Below are the code and all the weights of a small trained network. Each question names an input and a target symbol and asks about switching units off, where a switched-off unit gives its printed mean instead of its output.

import numpy as np


def w(rows, s, z=0):
    codes = np.array(rows[::2]) - 128.0
    scale = np.full(codes.shape[1], s)
    scale[-1] = z or s
    return codes * scale


def norm(h):
    return h / np.sqrt((h * h).mean(-1, keepdims=True) + 1e-5)


def f(y):
    return y / 2 * (1 + np.tanh(0.7978845608 * (y + 0.044715 * y**3)))


def softmax(a):
    e = np.exp(a - a.max(-1, keepdims=True))
    return e / e.sum(-1, keepdims=True)


def log_softmax(a):
    a = a - a.max(-1, keepdims=True)
    return a - np.log(np.exp(a).sum(-1, keepdims=True))


def net(x, mask):
    ids = ['αγεζηθλμξπστφψω'.index(c) for c in x.split()]
    T = len(ids)
    res = E[ids] + P[:T]
    u = 0
    for l in range(2):
        r = norm(res)
        for j in range(2):
            rows = slice(2 * j, 2 * j + 2)
            q, k, v = (r @ M[l][rows].T for M in (Q, K, V))
            z = softmax(np.where(np.tri(T) > 0, q @ k.T / 2**0.5, -1e9)) @ v
            o = O[l][rows]
            res = res + np.where(mask[u + j], z, o[:, -1]) @ o[:, :-1]
        u += 2
        y = f(norm(res) @ A[l][:, :-1].T + A[l][:, -1])
        res = res + np.where(mask[u : u + 12], y, B[l][:, -1]) @ B[l][:, :-1]
        u += 12
    return log_softmax(norm(res)[-1] @ U[:, :-1].T + U[:, -1])


Q, K, V, O, A, B = {}, {}, {}, {}, {}, {}
E = w([
[99,171,194,163,91,184,88],'α',
[76,139,140,165,128,201,117],'γ',
[62,137,207,153,153,102,141],'ε',
[157,152,82,48,104,109,45],'ζ',
[99,156,82,137,151,93,164],'η',
[90,120,128,154,172,92,121],'θ',
[222,155,82,151,64,80,120],'λ',
[167,100,176,216,133,138,86],'μ',
[67,118,156,3,116,103,124],'ξ',
[178,136,207,120,58,62,137],'π',
[51,51,158,78,165,141,191],'σ',
[69,157,119,171,137,143,188],'τ',
[114,178,81,103,108,125,185],'φ',
[90,99,200,81,86,202,182],'ψ',
[108,128,168,127,141,108,36],'ω',
],0.016)
P = w([
[125,254,162,129,245,155,202],'0',
[58,218,176,177,147,129,156],'1',
[102,179,154,119,175,148,154],'2',
[43,173,143,150,109,105,158],'3',
[78,148,152,112,126,118,141],'4',
[39,139,131,137,87,98,139],'5',
[53,115,138,115,87,98,131],'6',
[56,101,122,112,73,83,123],'7',
[40,84,124,109,50,70,121],'8',
[43,93,119,114,79,95,93],'9',
[21,94,111,124,38,70,109],'10',
],0.0078)
Q[0] = w([
[87,82,128,156,1,81,145],'L0H0',
[121,179,82,165,133,90,138],'L0H0',
[69,88,94,163,19,91,120],'L0H1',
[122,179,158,121,139,120,134],'L0H1',
],0.0091)
K[0] = w([
[76,65,122,149,10,78,122],'L0H0',
[132,180,136,171,136,110,114],'L0H0',
[87,74,116,132,26,97,118],'L0H1',
[177,135,145,104,132,137,135],'L0H1',
],0.012)
V[0] = w([
[60,126,62,215,237,85,101],'L0H0',
[187,48,87,137,96,138,174],'L0H0',
[103,173,1,82,138,217,170],'L0H1',
[57,183,105,230,111,199,111],'L0H1',
],0.014)
O[0] = w([
[161,79,120,170,231,80,126,115],'L0H0',
[103,89,77,164,112,211,122,3],'L0H0',
[11,172,2,164,114,173,99,105],'L0H1',
[66,150,151,208,80,48,178,247],'L0H1',
],0.0092,0.013)
A[0] = w([
[86,64,131,108,164,150,196,45],'L0N0',
[222,137,45,195,92,107,235,223],'L0N1',
[153,76,163,230,145,128,49,93],'L0N2',
[115,151,129,173,151,99,106,254],'L0N3',
[145,213,164,156,120,119,42,107],'L0N4',
[169,194,148,136,164,160,103,173],'L0N5',
[115,143,89,84,110,64,141,63],'L0N6',
[183,136,17,81,98,103,251,134],'L0N7',
[124,169,109,115,94,143,172,100],'L0N8',
[82,63,119,118,102,127,98,131],'L0N9',
[239,167,39,147,51,59,55,125],'L0N10',
[134,118,104,84,151,129,72,134],'L0N11',
],0.013,0.0017)
B[0] = w([
[89,97,136,139,185,99,185,132],'L0N0',
[61,145,155,183,73,150,24,169],'L0N1',
[72,192,144,116,135,130,97,163],'L0N2',
[135,170,109,132,126,75,153,245],'L0N3',
[135,163,84,125,175,71,160,253],'L0N4',
[164,93,144,177,151,159,148,127],'L0N5',
[135,155,127,43,147,95,178,227],'L0N6',
[172,99,179,156,167,94,78,172],'L0N7',
[134,165,130,150,117,138,148,187],'L0N8',
[91,137,92,131,84,102,139,128],'L0N9',
[148,85,97,155,78,138,254,153],'L0N10',
[143,131,113,107,185,116,141,117],'L0N11',
],0.018,0.0063)
Q[1] = w([
[116,143,124,75,134,166,154],'L1H0',
[149,146,104,136,204,247,149],'L1H0',
[183,110,94,144,105,43,95],'L1H1',
[173,105,79,170,186,171,170],'L1H1',
],0.013)
K[1] = w([
[116,134,137,129,124,156,105],'L1H0',
[144,249,173,221,233,122,107],'L1H0',
[101,114,149,90,112,181,171],'L1H1',
[126,241,179,189,195,168,137],'L1H1',
],0.016)
V[1] = w([
[185,80,53,169,134,61,113],'L1H0',
[140,162,161,227,91,187,171],'L1H0',
[112,140,154,135,111,111,5],'L1H1',
[45,73,173,162,173,147,151],'L1H1',
],0.028)
O[1] = w([
[148,46,89,52,137,50,121,65],'L1H0',
[178,89,96,253,70,102,152,123],'L1H0',
[107,169,174,121,117,118,24,7],'L1H1',
[41,72,157,139,147,161,140,118],'L1H1',
],0.015,0.016)
A[1] = w([
[133,120,76,137,251,138,83,169],'L1N0',
[142,170,67,110,79,144,100,58],'L1N1',
[105,98,165,125,67,56,129,53],'L1N2',
[65,109,96,125,165,164,170,117],'L1N3',
[122,123,135,66,96,67,95,1],'L1N4',
[121,81,195,136,95,145,161,98],'L1N5',
[189,151,112,169,173,109,77,133],'L1N6',
[157,151,130,134,92,105,149,115],'L1N7',
[66,165,118,153,134,119,88,149],'L1N8',
[153,179,127,120,146,110,56,145],'L1N9',
[173,165,127,163,158,156,186,112],'L1N10',
[179,134,115,141,82,95,111,179],'L1N11',
],0.02,0.003)
B[1] = w([
[143,114,105,254,155,239,77,140],'L1N0',
[225,126,97,148,63,176,158,135],'L1N1',
[87,125,105,143,184,191,170,204],'L1N2',
[156,92,102,22,45,128,90,208],'L1N3',
[215,141,54,164,148,85,104,159],'L1N4',
[99,74,172,76,98,78,127,167],'L1N5',
[125,76,178,125,62,199,120,158],'L1N6',
[181,127,127,41,135,119,122,230],'L1N7',
[85,121,99,72,142,129,121,193],'L1N8',
[162,109,167,79,49,103,87,173],'L1N9',
[140,76,120,107,96,228,95,254],'L1N10',
[78,42,134,55,77,64,108,207],'L1N11',
],0.018,0.0097)
U = w([
[109,193,218,120,51,37,233,171],'α',
[36,164,90,162,129,95,153,53],'γ',
[129,127,231,153,235,115,194,174],'ε',
[224,129,4,91,207,175,209,63],'ζ',
[88,122,65,149,167,122,46,173],'η',
[105,109,143,164,225,121,78,217],'θ',
[154,12,83,198,98,73,98,88],'λ',
[94,94,255,150,137,76,64,214],'μ',
[132,234,173,55,191,228,85,92],'ξ',
[246,67,224,75,84,176,72,2],'π',
[5,33,120,65,159,221,167,82],'σ',
[26,150,99,171,150,101,132,109],'τ',
[78,180,19,107,38,112,48,203],'φ',
[112,162,137,217,113,224,173,125],'ψ',
[191,114,203,133,186,87,75,151],'ω',
],0.0098,0.0084)

Each question gives the input, a string of symbols that net reads in full, and the target symbol t.
The units are the heads (2 rows each of Q, K, V and O) and the neurons (one row each of A and B). Each row of codes is followed by its name. A weight is (code - 128) times the scale printed after its matrix; where a second scale follows, it is the last column's (O, A, B and U).
mask holds one flag per unit, layer by layer, with each layer's heads first. A switched-off unit (its flag False) gives its mean, the last column of its rows in O or B, instead of its output. The means were averaged over made-up inputs and are rounded, as every weight is.
A unit's drop is (log p(t) with every unit on - log p(t) with that unit switched off) / (log p(t) with every unit on - log p(t) with every unit switched off).
The circuit of an input: a set's keep is (log p(t) with only the set's units on - log p(t) with every unit switched off) / (log p(t) with every unit on - log p(t) with every unit switched off). Starting from the 12 units with the biggest drops (on a tie, the unit counted first), units are removed one at a time, each time the one whose removal leaves the highest keep (on an exact tie, the one counted first), for as long as the keep stays at least 0.8.
circuit, biggest first: the units of the circuit, biggest drop first
k most important neurons of layer l: the k neurons of layer l with the biggest drops, biggest first
which heads matter: for each layer, one digit per head in row order, 1 if its drop is at least 0.15 and else 0, layers parted by /
input α φ α ω α σ α ξ α α, target ξ: which heads matter => 00 / 10
input α α α α τ ε α α ψ, target ψ: circuit, biggest first => L1H0, L0H0
input φ γ α, target φ: 2 most important neurons of layer 0 => L0N10, L0N0
input α μ π ξ ζ α ζ α φ α, target ζ: which heads matter => 00 / 01
input φ μ λ τ φ γ α α, target λ: circuit, biggest first => L1H0, L0N10
input ε μ ε μ α ψ α λ π α, target π: which heads matter => 11 / 00
input ξ θ σ α γ, target σ: circuit, biggest first => L1H1, L0N0
input μ ε μ, target μ: which heads matter => 01 / 01
input α ψ μ, target ψ: circuit, biggest first => L1H0
input ε α θ, target θ: circuit, biggest first => L0H0, L1N0, L1H1
input ψ φ μ α γ ξ ξ μ, target ξ: circuit, biggest first => L1H0, L0H1
input τ ψ φ ε, target ψ: which heads matter => 00 / 10
input μ η μ ε, target ε: which heads matter => 01 / 00
input φ α ω φ σ ζ ψ ε ζ φ, target ζ: circuit, biggest first => L0N10, L1H1
input η α μ α φ φ, target φ: circuit, biggest first => L1H1, L0N1
input φ ψ α σ μ α α σ α τ, target σ: circuit, biggest first => L1H1, L0N4
input α ω α φ, target φ: circuit, biggest first => L0N1
input φ α σ, target φ: circuit, biggest first => L0H1, L1N3
input α σ σ ζ α μ μ φ μ, target ζ: 2 most important neurons of layer 0 => L0N10, L0N2
input ψ π φ σ φ, target σ: circuit, biggest first => L1H1, L0N0, L0N4
input π ξ π α ψ ζ φ α θ, target ζ: most important neuron of layer 0 => L0N10
input ζ α α α μ, target ζ: 2 most important neurons of layer 0 => L0N10, L0N5
input μ θ σ α α ε μ λ φ, target λ: 2 most important neurons of layer 0 => L0N10, L0N1
input α θ τ μ τ φ ζ φ φ, target ζ: 2 most important neurons of layer 0 => L0N10, L0N7
